Below are the code and all the weights of a small trained network. Each question names an input and a class and asks about switching units off, where a switched-off unit gives its printed mean instead of its output.

import numpy as np


def w(rows, s, z=0):
    codes = np.array(rows[::2]) - 128.0
    scale = np.full(codes.shape[1], s)
    scale[-1] = z or s
    return codes * scale


def f(y):
    return y / 2 * (1 + np.tanh(0.7978845608 * (y + 0.044715 * y**3)))


def log_softmax(a):
    a = a - a.max(-1, keepdims=True)
    return a - np.log(np.exp(a).sum(-1, keepdims=True))


def net(x, mask):
    res = np.array(x, float).reshape(1, 7) / 4 @ E
    y = f(res @ A[0][:, :-1].T + A[0][:, -1])
    res = res + np.where(mask, y, B[0][:, -1]) @ B[0][:, :-1]
    return log_softmax(res[-1] @ U[:, :-1].T + U[:, -1])


A, B = {}, {}
E = w([
[88,161,184,129,2,169,175,155,77,111],'x0',
[140,127,101,198,91,166,190,167,184,64],'x1',
[149,106,97,149,118,108,102,117,107,106],'x2',
[202,24,175,111,87,65,151,133,116,136],'x3',
[140,126,125,132,125,127,118,123,123,120],'x4',
[139,112,106,122,122,121,118,89,113,90],'x5',
[153,178,98,145,112,54,172,74,122,144],'x6',
],0.0091)
A[0] = w([
[95,199,153,127,167,157,149,134,188,127,251],'neuron 0',
[157,118,109,184,115,156,189,141,211,78,61],'neuron 1',
[71,24,131,109,164,193,101,174,133,119,45],'neuron 2',
[149,83,105,51,209,157,156,30,178,33,19],'neuron 3',
[162,124,97,188,199,75,107,212,167,224,51],'neuron 4',
[146,180,109,121,118,77,194,107,121,161,47],'neuron 5',
[173,71,184,110,126,106,186,142,170,146,88],'neuron 6',
[120,173,93,154,148,2,196,106,162,149,75],'neuron 7',
[128,123,125,133,181,105,124,114,186,125,5],'neuron 8',
[156,69,155,123,109,95,140,129,136,138,1],'neuron 9',
],0.0084,0.0047)
B[0] = w([
[147,73,77,181,134,111,101,109,89,115,254],'neuron 0',
[92,148,184,48,166,112,59,106,94,198,209],'neuron 1',
[207,194,178,143,125,151,119,82,182,113,179],'neuron 2',
[41,86,155,147,91,179,169,120,103,136,176],'neuron 3',
[91,116,164,144,54,131,122,138,85,129,202],'neuron 4',
[159,140,194,138,130,206,92,154,166,132,166],'neuron 5',
[92,119,31,203,149,133,76,105,104,129,196],'neuron 6',
[148,119,166,139,159,175,98,120,162,94,216],'neuron 7',
[112,233,134,117,60,118,201,179,91,109,145],'neuron 8',
[126,254,33,124,142,189,126,150,84,126,157],'neuron 9',
],0.016,0.0061)
U = w([
[47,162,207,159,5,156,149,152,74,130,69],'0',
[116,200,1,152,196,151,81,99,107,110,44],'1',
[142,94,155,116,140,110,85,100,139,130,255],'2',
[191,167,209,120,158,173,84,90,209,92,48],'3',
[82,147,191,2,216,67,48,100,93,215,101],'4',
[121,64,128,116,136,115,109,94,145,114,237],'5',
[142,75,138,138,151,89,96,108,127,115,202],'6',
[132,129,105,58,135,66,209,158,201,93,66],'7',
],0.0095,0.0094)

Each question gives the input, the list of numbers given to net, and the class t.
The units are the neurons (one row each of A and B). Each row of codes is followed by its name. A weight is (code - 128) times the scale printed after its matrix; where a second scale follows, it is the last column's (A, B and U).
mask holds one flag per neuron, in row order. A switched-off neuron (its flag False) gives its mean, the last column of its row in B, instead of its output. The means were averaged over made-up inputs and are rounded, as every weight is.
A unit's drop is (log p(t) with every unit on - log p(t) with that unit switched off) / (log p(t) with every unit on - log p(t) with every unit switched off).
The circuit of an input: a set's keep is (log p(t) with only the set's units on - log p(t) with every unit switched off) / (log p(t) with every unit on - log p(t) with every unit switched off). Starting from all 10 units, units are removed one at a time, each time the one whose removal leaves the highest keep (on an exact tie, the one counted first), for as long as the keep stays at least 0.8.
units of the circuit, in order: the units of the circuit, biggest drop first
unit that matters most: the unit with the biggest drop
k most important neurons: the k neurons with the biggest drops, biggest first
input [-5,7,-8,-1,3,-8,8], class 3: units of the circuit, in order : neuron 7
input [7,8,-5,8,8,-2,-7], class 1: units of the circuit, in order : neuron 6; neuron 9
input [-6,4,0,4,5,2,-1], class 0: units of the circuit, in order : neuron 3; neuron 4; neuron 8
input [-2,4,1,2,-4,3,5], class 3: 2 most important neurons : neuron 7; neuron 0
input [-8,7,3,-5,4,-5,-7], class 0: 2 most important neurons : neuron 4; neuron 8
input [-7,-5,7,0,1,-5,2], class 0: units of the circuit, in order : neuron 4; neuron 8
input [-1,-1,0,5,-3,-2,-5], class 1: units of the circuit, in order : neuron 6; neuron 9
input [-3,4,5,5,0,-5,-2], class 1: 2 most important neurons : neuron 6; neuron 9
input [5,-2,-7,-5,-8,2,4], class 2: units of the circuit, in order : neuron 6; neuron 0; neuron 4
input [1,-1,-2,-5,1,0,7], class 3: 3 most important neurons : neuron 5; neuron 7; neuron 6
input [-5,1,2,5,4,5,-1], class 0: units of the circuit, in order : neuron 3; neuron 0
input [2,-4,-6,-3,-5,1,-3], class 6: units of the circuit, in order : neuron 1; neuron 0; neuron 9
input [-1,-3,3,6,1,6,7], class 3: units of the circuit, in order : neuron 7; neuron 5
input [-8,-3,4,-6,-4,-5,-3], class 0: units of the circuit, in order : neuron 4; neuron 8
input [3,-3,-5,8,-5,-3,-2], class 1: 2 most important neurons : neuron 6; neuron 9
input [2,-1,0,5,-6,3,-8], class 3: 2 most important neurons : neuron 2; neuron 0
input [6,-4,-4,-8,-3,7,0], class 1: unit that matters most : neuron 0
input [5,-2,8,8,-5,-5,6], class 1: units of the circuit, in order : neuron 9; neuron 6
input [3,-6,-3,-7,1,-5,-3], class 1: 2 most important neurons : neuron 0; neuron 1
input [2,8,8,-5,-4,8,-6], class 4: most important neuron : neuron 1
input [-1,-5,-6,8,-3,-4,-7], class 1: units of the circuit, in order : neuron 6; neuron 9
input [3,-1,-5,6,-2,-5,2], class 1: 2 most important neurons : neuron 6; neuron 9
input [-3,1,8,-6,7,-3,-5], class 6: 2 most important neurons : neuron 9; neuron 6
input [7,-5,-6,-6,8,1,8], class 2: 2 most important neurons : neuron 0; neuron 4
